Below are the code and all the weights of a small trained network. Each question names an input and a target symbol and asks about switching units off, where a switched-off unit gives its printed mean instead of its output.

import numpy as np


def w(rows, s, z=0):
    codes = np.array(rows[::2]) - 128.0
    scale = np.full(codes.shape[1], s)
    scale[-1] = z or s
    return codes * scale


def f(y):
    return y / 2 * (1 + np.tanh(0.7978845608 * (y + 0.044715 * y**3)))


def softmax(a):
    e = np.exp(a - a.max(-1, keepdims=True))
    return e / e.sum(-1, keepdims=True)


def log_softmax(a):
    a = a - a.max(-1, keepdims=True)
    return a - np.log(np.exp(a).sum(-1, keepdims=True))


def net(x, mask):
    ids = ['βγδεηλμξπστφ'.index(c) for c in x.split()]
    T = len(ids)
    res = E[ids] + P[:T]
    r = res
    for j in range(3):
        rows = slice(4 * j, 4 * j + 4)
        q, k, v = (r @ M[0][rows].T for M in (Q, K, V))
        z = softmax(np.where(np.tri(T) > 0, q @ k.T / 4**0.5, -1e9)) @ v
        o = O[0][rows]
        res = res + np.where(mask[j], z, o[:, -1]) @ o[:, :-1]
    y = f(res @ A[0][:, :-1].T + A[0][:, -1])
    res = res + np.where(mask[3:19], y, B[0][:, -1]) @ B[0][:, :-1]
    return log_softmax(res[-1] @ U[:, :-1].T + U[:, -1])


Q, K, V, O, A, B = {}, {}, {}, {}, {}, {}
E = w([
[57,92,141,94,79,46],'β',
[64,49,123,119,47,113],'γ',
[205,37,186,53,105,85],'δ',
[76,137,87,149,106,181],'ε',
[124,53,60,151,48,166],'η',
[80,173,53,64,170,91],'λ',
[16,109,90,117,135,118],'μ',
[146,126,70,155,93,33],'ξ',
[119,160,198,216,41,131],'π',
[180,188,74,152,126,174],'σ',
[150,226,91,128,172,121],'τ',
[59,255,132,121,153,108],'φ',
],0.009)
P = w([
[123,80,112,165,195,139],'0',
[120,151,96,101,6,170],'1',
[111,172,90,96,25,129],'2',
[85,174,102,109,36,90],'3',
[67,171,100,122,54,45],'4',
[54,158,90,131,61,24],'5',
[54,139,73,136,65,2],'6',
],0.0079)
Q[0] = w([
[154,143,119,152,145,211],'h0',
[101,133,115,89,41,73],'h0',
[160,94,174,144,216,155],'h0',
[83,106,135,80,85,25],'h0',
[175,82,184,85,155,158],'h1',
[107,108,123,8,23,107],'h1',
[190,78,193,187,155,192],'h1',
[108,124,105,135,5,119],'h1',
[71,173,68,141,82,80],'h2',
[181,94,178,124,175,180],'h2',
[174,102,164,125,173,173],'h2',
[119,111,137,99,93,86],'h2',
],0.012)
K[0] = w([
[69,174,70,127,83,173],'h0',
[166,85,178,117,107,100],'h0',
[102,159,93,145,163,152],'h0',
[178,77,195,126,153,92],'h0',
[140,138,118,84,88,135],'h1',
[124,185,111,177,131,113],'h1',
[123,114,92,64,106,152],'h1',
[99,161,93,169,159,127],'h1',
[136,51,132,186,246,104],'h2',
[130,179,133,76,30,133],'h2',
[133,174,134,83,48,123],'h2',
[102,130,116,157,153,164],'h2',
],0.014)
V[0] = w([
[79,180,79,156,89,116],'h0',
[90,191,82,147,68,113],'h0',
[80,134,67,192,130,185],'h0',
[182,124,204,61,103,115],'h0',
[123,201,175,197,122,165],'h1',
[75,177,152,149,152,195],'h1',
[99,42,142,211,80,178],'h1',
[189,137,135,170,62,25],'h1',
[156,12,102,177,87,147],'h2',
[243,109,114,160,113,207],'h2',
[7,125,137,101,129,28],'h2',
[189,129,55,90,224,79],'h2',
],0.011)
O[0] = w([
[118,105,167,153,186,91,137],'h0',
[124,94,156,146,213,90,152],'h0',
[137,127,185,133,119,67,101],'h0',
[145,139,55,110,148,170,156],'h0',
[178,168,135,224,129,93,125],'h1',
[118,149,80,206,167,62,123],'h1',
[103,43,164,168,34,70,164],'h1',
[197,164,197,114,41,203,162],'h1',
[159,127,151,45,87,55,254],'h2',
[242,103,103,114,138,80,166],'h2',
[2,155,164,119,93,173,109],'h2',
[150,40,184,98,198,194,168],'h2',
],0.011,0.0068)
A[0] = w([
[140,103,75,168,201,163,110],'n0',
[113,2,194,165,160,86,143],'n1',
[160,146,249,163,155,133,201],'n2',
[125,80,68,76,194,196,130],'n3',
[121,169,81,220,118,87,33],'n4',
[62,129,214,134,169,158,3],'n5',
[169,213,99,110,112,169,105],'n6',
[141,147,145,209,159,55,96],'n7',
[143,101,133,249,183,76,85],'n8',
[137,83,213,54,133,167,66],'n9',
[112,197,94,152,120,188,57],'n10',
[73,146,101,235,155,72,121],'n11',
[71,177,107,139,127,197,208],'n12',
[166,55,173,153,241,151,65],'n13',
[45,140,112,163,122,201,192],'n14',
[206,123,82,119,98,151,223],'n15',
],0.0075,0.005)
B[0] = w([
[118,127,117,110,20,172,150],'n0',
[141,251,112,76,227,133,235],'n1',
[72,84,112,2,142,159,179],'n2',
[64,187,139,64,103,97,185],'n3',
[177,89,115,59,111,225,147],'n4',
[192,134,184,208,131,190,161],'n5',
[154,164,133,131,176,153,177],'n6',
[171,66,41,127,112,116,178],'n7',
[108,98,23,168,121,178,170],'n8',
[176,69,112,157,168,184,180],'n9',
[161,97,80,76,147,93,143],'n10',
[53,64,145,110,137,145,170],'n11',
[211,116,135,181,129,100,171],'n12',
[128,250,70,136,27,195,160],'n13',
[197,148,169,183,128,80,171],'n14',
[115,139,195,196,153,113,247],'n15',
],0.007,0.011)
U = w([
[57,68,66,99,203,96,143],'β',
[206,126,171,112,161,50,246],'γ',
[213,185,66,170,210,114,4],'δ',
[2,173,136,73,60,101,93],'ε',
[49,185,59,54,125,160,89],'η',
[112,25,86,149,48,122,178],'λ',
[120,63,106,202,166,150,221],'μ',
[94,43,166,47,162,187,139],'ξ',
[46,116,184,167,171,85,173],'π',
[172,143,212,246,72,115,112],'σ',
[147,220,172,144,200,163,151],'τ',
[184,175,134,98,85,177,3],'φ',
],0.0058,0.0026)

Each question gives the input, a string of symbols that net reads in full, and the target symbol t.
The units are the heads (4 rows each of Q, K, V and O) and the neurons (one row each of A and B). Each row of codes is followed by its name. A weight is (code - 128) times the scale printed after its matrix; where a second scale follows, it is the last column's (O, A, B and U).
mask holds one flag per unit, heads first, then neurons. A switched-off unit (its flag False) gives its mean, the last column of its rows in O or B, instead of its output. The means were averaged over made-up inputs and are rounded, as every weight is.
A unit's drop is (log p(t) with every unit on - log p(t) with that unit switched off) / (log p(t) with every unit on - log p(t) with every unit switched off).
The circuit of an input: a set's keep is (log p(t) with only the set's units on - log p(t) with every unit switched off) / (log p(t) with every unit on - log p(t) with every unit switched off). Starting from the 12 units with the biggest drops (on a tie, the unit counted first), units are removed one at a time, each time the one whose removal leaves the highest keep (on an exact tie, the one counted first), for as long as the keep stays at least 0.8.
units of the circuit, in order: the units of the circuit, biggest drop first
unit that matters most: the unit with the biggest drop
k most important neurons: the k neurons with the biggest drops, biggest first
which heads matter: for each layer, one digit per head in row order, 1 if its drop is at least 0.15 and else 0, layers parted by /
input μ β η λ π λ λ, target π: unit that matters most	h2
input η β γ, target γ: units of the circuit, in order	h2, h0
input π ξ η ε, target λ: which heads matter	011
input η σ ε ε μ, target γ: which heads matter	101
input η σ β, target γ: units of the circuit, in order	h2, h0
input μ δ λ, target ε: which heads matter	111
input β σ ξ, target σ: which heads matter	001
input ξ ξ η μ τ, target ξ: which heads matter	111
input λ σ μ π π β, target τ: which heads matter	101
input ξ η μ λ η η, target ξ: units of the circuit, in order	h1, h2, n9
input δ μ β ξ η δ, target φ: units of the circuit, in order	h0, h1
input η ξ η λ π, target γ: which heads matter	101
input λ τ ε, target τ: units of the circuit, in order	h2, h0, n5, n1
input γ σ δ η δ μ, target ε: units of the circuit, in order	h2
input η φ ξ ξ δ π, target σ: which heads matter	110
input π η β η δ η δ, target λ: units of the circuit, in order	n1, h0
input δ η π, target σ: 2 most important neurons	n15, n1
input ε ε λ ε, target β: which heads matter	110
input β β λ η, target σ: which heads matter	001
input ξ μ ξ μ β ξ η, target ξ: unit that matters most	h1
input η η σ λ ξ, target γ: which heads matter	101
input β π π ξ, target σ: units of the circuit, in order	h2, n14, n12, h1
